Below is a small trained network, with its code and all its weights. Each question gives an input and a class and asks what happens when units are switched off, that is, made to give their printed mean instead of their output.

import numpy as np


def w(rows, s, z=0):
    codes = np.array(rows[::2]) - 128.0
    scale = np.full(codes.shape[1], s)
    scale[-1] = z or s
    return codes * scale


def f(y):
    return np.maximum(y, 0)


def log_softmax(a):
    a = a - a.max(-1, keepdims=True)
    return a - np.log(np.exp(a).sum(-1, keepdims=True))


def net(x, mask):
    res = np.array(x, float).reshape(1, 5) / 4 @ E
    y = f(res @ A[0][:, :-1].T + A[0][:, -1])
    res = res + np.where(mask, y, B[0][:, -1]) @ B[0][:, :-1]
    return log_softmax(res[-1] @ U[:, :-1].T + U[:, -1])


A, B = {}, {}
E = w([
[87,71,202,255,126,68,134,37,166,232],'x0',
[197,162,132,8,111,77,22,52,63,188],'x1',
[96,100,143,113,116,133,109,146,91,115],'x2',
[67,228,166,73,53,129,85,136,176,85],'x3',
[117,156,107,143,84,114,175,155,143,181],'x4',
],0.0072)
A[0] = w([
[40,118,129,197,164,171,255,252,196,84,250],'N0',
[202,173,113,30,102,56,72,86,48,228,159],'N1',
[57,185,157,94,95,144,82,119,202,99,83],'N2',
[68,239,217,118,75,129,97,120,155,77,96],'N3',
[183,154,70,44,146,186,129,194,104,61,149],'N4',
[201,189,63,63,169,163,127,224,109,82,150],'N5',
[85,68,246,135,134,31,130,31,185,170,250],'N6',
],0.0056,0.0018)
B[0] = w([
[91,114,205,92,117,128,198,97,183,88,254],'N0',
[153,84,243,58,205,112,169,88,147,87,243],'N1',
[97,96,88,130,134,172,142,3,128,74,179],'N2',
[73,102,49,143,129,173,186,64,134,161,194],'N3',
[85,74,142,123,101,12,54,138,183,129,218],'N4',
[52,83,158,191,90,33,98,155,183,137,217],'N5',
[94,92,157,139,114,60,72,170,210,168,225],'N6',
],0.0067,0.0089)
U = w([
[107,113,253,67,170,136,205,101,156,123,95],'0',
[60,138,170,204,77,42,26,188,181,182,85],'1',
[103,128,179,106,146,140,131,133,175,160,211],'2',
[85,52,65,118,135,146,167,29,121,152,199],'3',
[98,167,174,144,152,108,119,140,153,167,217],'4',
[137,203,99,113,112,217,116,207,87,195,109],'5',
[253,228,69,175,62,203,119,128,28,92,21],'6',
[150,143,31,129,150,192,151,130,22,170,2],'7',
],0.005,0.0032)

Each question gives the input, the list of numbers given to net, and the class t.
The units are the neurons (one row each of A and B). Each row of codes is followed by its name. A weight is (code - 128) times the scale printed after its matrix; where a second scale follows, it is the last column's (A, B and U).
mask holds one flag per neuron, in row order. A switched-off neuron (its flag False) gives its mean, the last column of its row in B, instead of its output. The means were averaged over made-up inputs and are rounded, as every weight is.
A unit's drop is (log p(t) with every unit on - log p(t) with that unit switched off) / (log p(t) with every unit on - log p(t) with every unit switched off).
The circuit of an input: a set's keep is (log p(t) with only the set's units on - log p(t) with every unit switched off) / (log p(t) with every unit on - log p(t) with every unit switched off). Starting from all 7 units, units are removed one at a time, each time the one whose removal leaves the highest keep (on an exact tie, the one counted first), for as long as the keep stays at least 0.8.
units of the circuit, in order: the units of the circuit, biggest drop first
k most important neurons: the k neurons with the biggest drops, biggest first
drop when u is switched off: that unit's drop, to one decimal
input [-7,0,-7,0,-7], class 1: units of the circuit, in order : [N5; N4]
input [-2,4,-2,6,5], class 3: most important neuron : [N3]
input [-8,2,2,4,7], class 1: 3 most important neurons : [N5; N4; N0]
input [5,4,0,6,1], class 3: 4 most important neurons : [N3; N2; N5; N4]
input [-8,-6,-6,5,-4], class 1: 3 most important neurons : [N5; N4; N1]
input [-8,7,5,7,-7], class 1: 2 most important neurons : [N4; N5]
input [0,-7,6,8,-2], class 3: 3 most important neurons : [N3; N2; N1]
input [-8,3,-5,8,-2], class 1: drop when N2 is switched off : -0.2
input [-7,4,0,3,-1], class 1: drop when N4 is switched off : 0.7
input [-6,2,-2,3,-4], class 1: drop when N4 is switched off : 0.5
input [-7,5,-3,7,-3], class 1: 2 most important neurons : [N5; N4]
